Below are the code and all the weights of a small trained network. Each question names an input and a target symbol and asks about switching units off, where a switched-off unit gives its printed mean instead of its output.

import numpy as np


def w(rows, s, z=0):
    codes = np.array(rows[::2]) - 128.0
    scale = np.full(codes.shape[1], s)
    scale[-1] = z or s
    return codes * scale


def f(y):
    return np.maximum(y, 0)


def softmax(a):
    e = np.exp(a - a.max(-1, keepdims=True))
    return e / e.sum(-1, keepdims=True)


def log_softmax(a):
    a = a - a.max(-1, keepdims=True)
    return a - np.log(np.exp(a).sum(-1, keepdims=True))


def net(x, mask):
    ids = ['Λεζημω'.index(c) for c in x.split()]
    T = len(ids)
    res = E[ids] + P[:T]
    u = 0
    for l in range(3):
        q, k, v = (res @ M[l].T for M in (Q, K, V))
        z = softmax(np.where(np.tri(T) > 0, q @ k.T / 2**0.5, -1e9)) @ v
        res = res + np.where(mask[u], z, O[l][:, -1]) @ O[l][:, :-1]
        u += 1
        y = f(res @ A[l][:, :-1].T + A[l][:, -1])
        res = res + np.where(mask[u : u + 12], y, B[l][:, -1]) @ B[l][:, :-1]
        u += 12
    return log_softmax(res[-1] @ U[:, :-1].T + U[:, -1])


Q, K, V, O, A, B = {}, {}, {}, {}, {}, {}
E = w([
[253,122,31,144,148,209,141,193],'Λ',
[100,106,80,207,80,124,175,164],'ε',
[153,102,54,243,201,97,44,69],'ζ',
[66,149,156,188,190,184,126,113],'η',
[54,89,187,69,88,77,2,201],'μ',
[202,92,200,139,125,149,159,115],'ω',
],0.0086)
P = w([
[173,244,117,99,35,82,242,99],'0',
[111,53,109,225,125,182,89,116],'1',
[109,54,117,221,147,155,83,152],'2',
[121,69,119,219,143,122,65,163],'3',
[130,71,137,212,154,107,47,178],'4',
[134,71,136,202,156,94,32,183],'5',
[128,67,149,195,160,77,14,187],'6',
[133,66,163,195,180,82,3,187],'7',
],0.0047)
Q[0] = w([
[149,51,120,254,145,82,47,183],'L0H1',
[52,134,194,63,87,83,95,125],'L0H1',
],0.0084)
K[0] = w([
[121,126,160,2,103,112,96,204],'L0H1',
[162,166,98,74,21,113,181,118],'L0H1',
],0.0092)
V[0] = w([
[255,175,65,128,119,172,201,117],'L0H1',
[114,178,176,156,139,109,189,55],'L0H1',
],0.0076)
O[0] = w([
[142,57,48,159,114,37,202,2,68],'L0H1',
[213,199,153,231,64,129,124,12,2],'L0H1',
],0.0051,0.0033)
A[0] = w([
[167,77,121,148,144,216,166,160,200],'L0N1',
[150,181,164,218,121,98,116,34,250],'L0N2',
[124,90,111,149,27,107,153,154,164],'L0N3',
[174,181,96,148,77,134,182,135,194],'L0N4',
[120,158,160,130,109,67,95,151,246],'L0N5',
[209,74,177,152,138,174,155,150,205],'L0N6',
[89,57,129,97,105,48,124,140,197],'L0N7',
[94,71,122,178,163,65,108,97,158],'L0N8',
[194,119,88,127,68,118,233,131,182],'L0N9',
[119,139,125,136,254,211,89,138,182],'L0N10',
[50,54,141,120,126,77,115,150,224],'L0N11',
[158,81,70,164,189,58,96,28,144],'L0N12',
],0.0065,0.0023)
B[0] = w([
[123,95,190,155,216,164,160,93,215],'L0N1',
[163,196,105,97,31,175,137,12,183],'L0N2',
[66,16,141,132,139,102,190,143,162],'L0N3',
[121,133,116,76,75,206,221,124,160],'L0N4',
[105,122,90,114,39,108,91,174,179],'L0N5',
[126,83,255,124,174,143,149,111,196],'L0N6',
[89,147,69,110,140,61,82,140,173],'L0N7',
[149,79,42,152,183,54,92,149,193],'L0N8',
[126,76,112,65,99,201,186,114,181],'L0N9',
[152,129,115,150,94,243,175,223,254],'L0N10',
[84,120,73,85,176,89,90,217,211],'L0N11',
[232,164,4,119,168,158,124,21,207],'L0N12',
],0.0046,0.0062)
Q[1] = w([
[159,127,30,141,184,147,79,141],'L1H1',
[120,229,70,63,43,85,118,2],'L1H1',
],0.0049)
K[1] = w([
[84,93,183,131,168,59,137,151],'L1H1',
[147,90,143,135,188,254,146,133],'L1H1',
],0.0053)
V[1] = w([
[176,78,46,198,178,52,98,66],'L1H1',
[205,209,71,160,103,254,144,94],'L1H1',
],0.0052)
O[1] = w([
[217,109,117,253,78,52,156,110,252],'L1H1',
[236,191,148,134,206,73,182,194,127],'L1H1',
],0.0053,0.0039)
A[1] = w([
[116,162,167,92,90,128,173,150,203],'L1N1',
[123,81,100,150,183,227,145,136,241],'L1N2',
[76,136,169,42,42,105,100,145,127],'L1N3',
[144,97,77,124,102,44,194,127,70],'L1N4',
[173,86,185,73,190,96,168,108,106],'L1N5',
[84,124,208,42,70,162,125,135,61],'L1N6',
[127,89,128,147,33,181,138,90,182],'L1N7',
[60,129,136,131,169,88,113,166,216],'L1N8',
[164,149,162,55,128,200,170,151,175],'L1N9',
[216,206,167,151,197,95,136,57,106],'L1N10',
[110,92,146,145,82,236,150,112,253],'L1N11',
[121,132,95,144,254,181,105,170,155],'L1N12',
],0.0058,0.0024)
B[1] = w([
[47,138,107,5,56,155,112,129,141],'L1N1',
[103,119,156,159,160,31,171,122,255],'L1N2',
[91,205,44,161,127,208,104,94,172],'L1N3',
[191,117,90,134,170,132,197,132,196],'L1N4',
[189,105,183,39,159,91,74,40,155],'L1N5',
[111,209,92,106,157,178,141,62,171],'L1N6',
[31,23,127,133,78,169,188,72,156],'L1N7',
[115,98,29,92,155,127,80,182,193],'L1N8',
[47,202,147,53,163,62,108,97,175],'L1N9',
[181,254,191,148,144,66,81,78,202],'L1N10',
[23,74,196,161,112,54,177,93,208],'L1N11',
[120,142,170,85,182,28,169,195,239],'L1N12',
],0.0046,0.0082)
Q[2] = w([
[117,254,52,71,74,214,116,61],'L2H1',
[28,57,159,155,148,99,82,217],'L2H1',
],0.0049)
K[2] = w([
[92,78,151,213,253,111,134,103],'L2H1',
[41,191,165,41,26,185,158,112],'L2H1',
],0.0037)
V[2] = w([
[28,93,34,57,79,168,51,253],'L2H1',
[121,227,181,93,125,167,15,130],'L2H1',
],0.0041)
O[2] = w([
[212,144,67,250,202,136,113,84,4],'L2H1',
[195,38,44,109,148,253,176,93,4],'L2H1',
],0.0047,0.0036)
A[2] = w([
[173,191,108,184,149,114,78,170,165],'L2N1',
[164,98,84,187,151,216,141,2,127],'L2N2',
[100,137,145,76,128,71,129,184,67],'L2N3',
[126,150,108,29,173,116,174,153,109],'L2N4',
[156,115,139,145,85,85,72,15,113],'L2N5',
[58,84,132,62,84,137,142,88,4],'L2N6',
[86,61,114,18,111,229,102,133,114],'L2N7',
[155,63,143,141,69,158,196,138,177],'L2N8',
[71,50,193,112,23,135,131,122,143],'L2N9',
[60,207,170,102,85,96,72,138,114],'L2N10',
[158,146,116,128,177,91,114,170,131],'L2N11',
[151,225,112,153,121,134,133,40,102],'L2N12',
],0.006,0.0017)
B[2] = w([
[135,153,171,173,88,166,157,179,227],'L2N1',
[152,183,111,134,206,172,89,51,192],'L2N2',
[152,165,130,89,195,147,125,104,254],'L2N3',
[82,84,58,89,169,83,155,89,217],'L2N4',
[167,42,176,131,63,109,118,169,183],'L2N5',
[232,89,190,152,137,146,62,85,161],'L2N6',
[254,43,112,94,180,126,141,131,193],'L2N7',
[61,109,64,253,58,221,157,148,178],'L2N8',
[131,89,166,178,43,178,34,92,202],'L2N9',
[84,197,175,127,155,162,78,43,213],'L2N10',
[166,153,154,105,122,119,163,181,233],'L2N11',
[141,143,142,194,70,168,171,192,183],'L2N12',
],0.0064,0.0055)
U = w([
[131,89,108,38,168,84,165,144,101],'Λ',
[56,69,103,181,57,129,136,131,253],'ε',
[202,146,149,171,105,147,134,198,64],'ζ',
[44,253,155,102,139,129,118,110,241],'η',
[138,142,101,144,150,165,118,61,16],'μ',
[163,76,184,87,122,124,69,73,118],'ω',
],0.0067,0.0019)

Each question gives the input, a string of symbols that net reads in full, and the target symbol t.
The units are the heads (2 rows each of Q, K, V and O) and the neurons (one row each of A and B). Each row of codes is followed by its name. A weight is (code - 128) times the scale printed after its matrix; where a second scale follows, it is the last column's (O, A, B and U).
mask holds one flag per unit, layer by layer, with each layer's heads first. A switched-off unit (its flag False) gives its mean, the last column of its rows in O or B, instead of its output. The means were averaged over made-up inputs and are rounded, as every weight is.
A unit's drop is (log p(t) with every unit on - log p(t) with that unit switched off) / (log p(t) with every unit on - log p(t) with every unit switched off).
unit that matters most: the unit with the biggest drop
top k neurons: the k neurons with the biggest drops, biggest first
top k neurons in layer l: the k neurons of layer l with the biggest drops, biggest first
drop when u is switched off: that unit's drop, to one decimal
input Λ ζ μ Λ ζ, target ε: top 3 neurons -> [L0N10; L0N12; L0N7]
input μ Λ η Λ μ ω μ η, target μ: top 2 neurons in layer 1 -> [L1N3; L1N6]
input ω Λ Λ μ, target ω: top 3 neurons -> [L0N2; L2N7; L0N4]
input ε η μ ζ ε Λ Λ ζ, target η: top 3 neurons in layer 0 -> [L0N4; L0N2; L0N9]
input μ ω ω Λ, target μ: top neuron -> [L2N2]
input η Λ Λ μ, target Λ: top 4 neurons -> [L2N7; L1N8; L0N2; L1N10]
input η Λ ω ζ μ, target Λ: top 2 neurons -> [L2N7; L0N2]
input Λ Λ η μ η, target ε: top 2 neurons -> [L0N10; L1N11]
input ε μ Λ ε ζ ω ω ε, target η: top 3 neurons in layer 0 -> [L0N4; L0N9; L0N2]
input ω ε η ε ω, target ω: top 2 neurons in layer 0 -> [L0N10; L0N6]
input ω Λ ζ Λ μ η ε, target ω: top 2 neurons in layer 0 -> [L0N2; L0N4]
input μ Λ Λ μ Λ, target μ: top 2 neurons -> [L0N11; L2N2]
input Λ η ζ Λ, target η: top 2 neurons in layer 1 -> [L1N4; L1N8]
input ζ μ ζ Λ Λ ω ζ ε, target ζ: unit that matters most -> L2H1
input ω μ ζ Λ ε ζ, target ω: top 3 neurons in layer 0 -> [L0N2; L0N4; L0N9]
input ε Λ η ζ η ζ ε Λ, target η: top 2 neurons in layer 0 -> [L0N3; L0N12]
input Λ Λ ζ η Λ ω Λ μ, target ε: top 2 neurons -> [L0N12; L0N11]
input ω η ε μ Λ Λ Λ, target ω: top 2 neurons in layer 2 -> [L2N9; L2N6]
input ε μ Λ ζ ω, target η: top 3 neurons in layer 0 -> [L0N4; L0N9; L0N2]
input η ζ μ ω η, target Λ: top 2 neurons -> [L0N2; L1N10]
input ω ε μ η Λ Λ ω, target ω: unit that matters most -> L0H1
input ω Λ ω Λ μ ζ Λ η, target ω: top 2 neurons in layer 0 -> [L0N2; L0N4]
input Λ Λ ω Λ μ η Λ, target ε: top 2 neurons -> [L0N10; L1N11]
input ε ε Λ Λ Λ Λ μ, target η: top 2 neurons in layer 1 -> [L1N7; L1N3]
input ζ η ζ, target η: top 2 neurons in layer 1 -> [L1N4; L1N10]
input μ μ μ η μ ε η μ, target μ: top 3 neurons -> [L1N3; L2N7; L1N6]
input μ Λ Λ η, target μ: unit that matters most -> L2H1
input ε ζ Λ μ ε, target η: drop when L0N4 is switched off -> 0.4
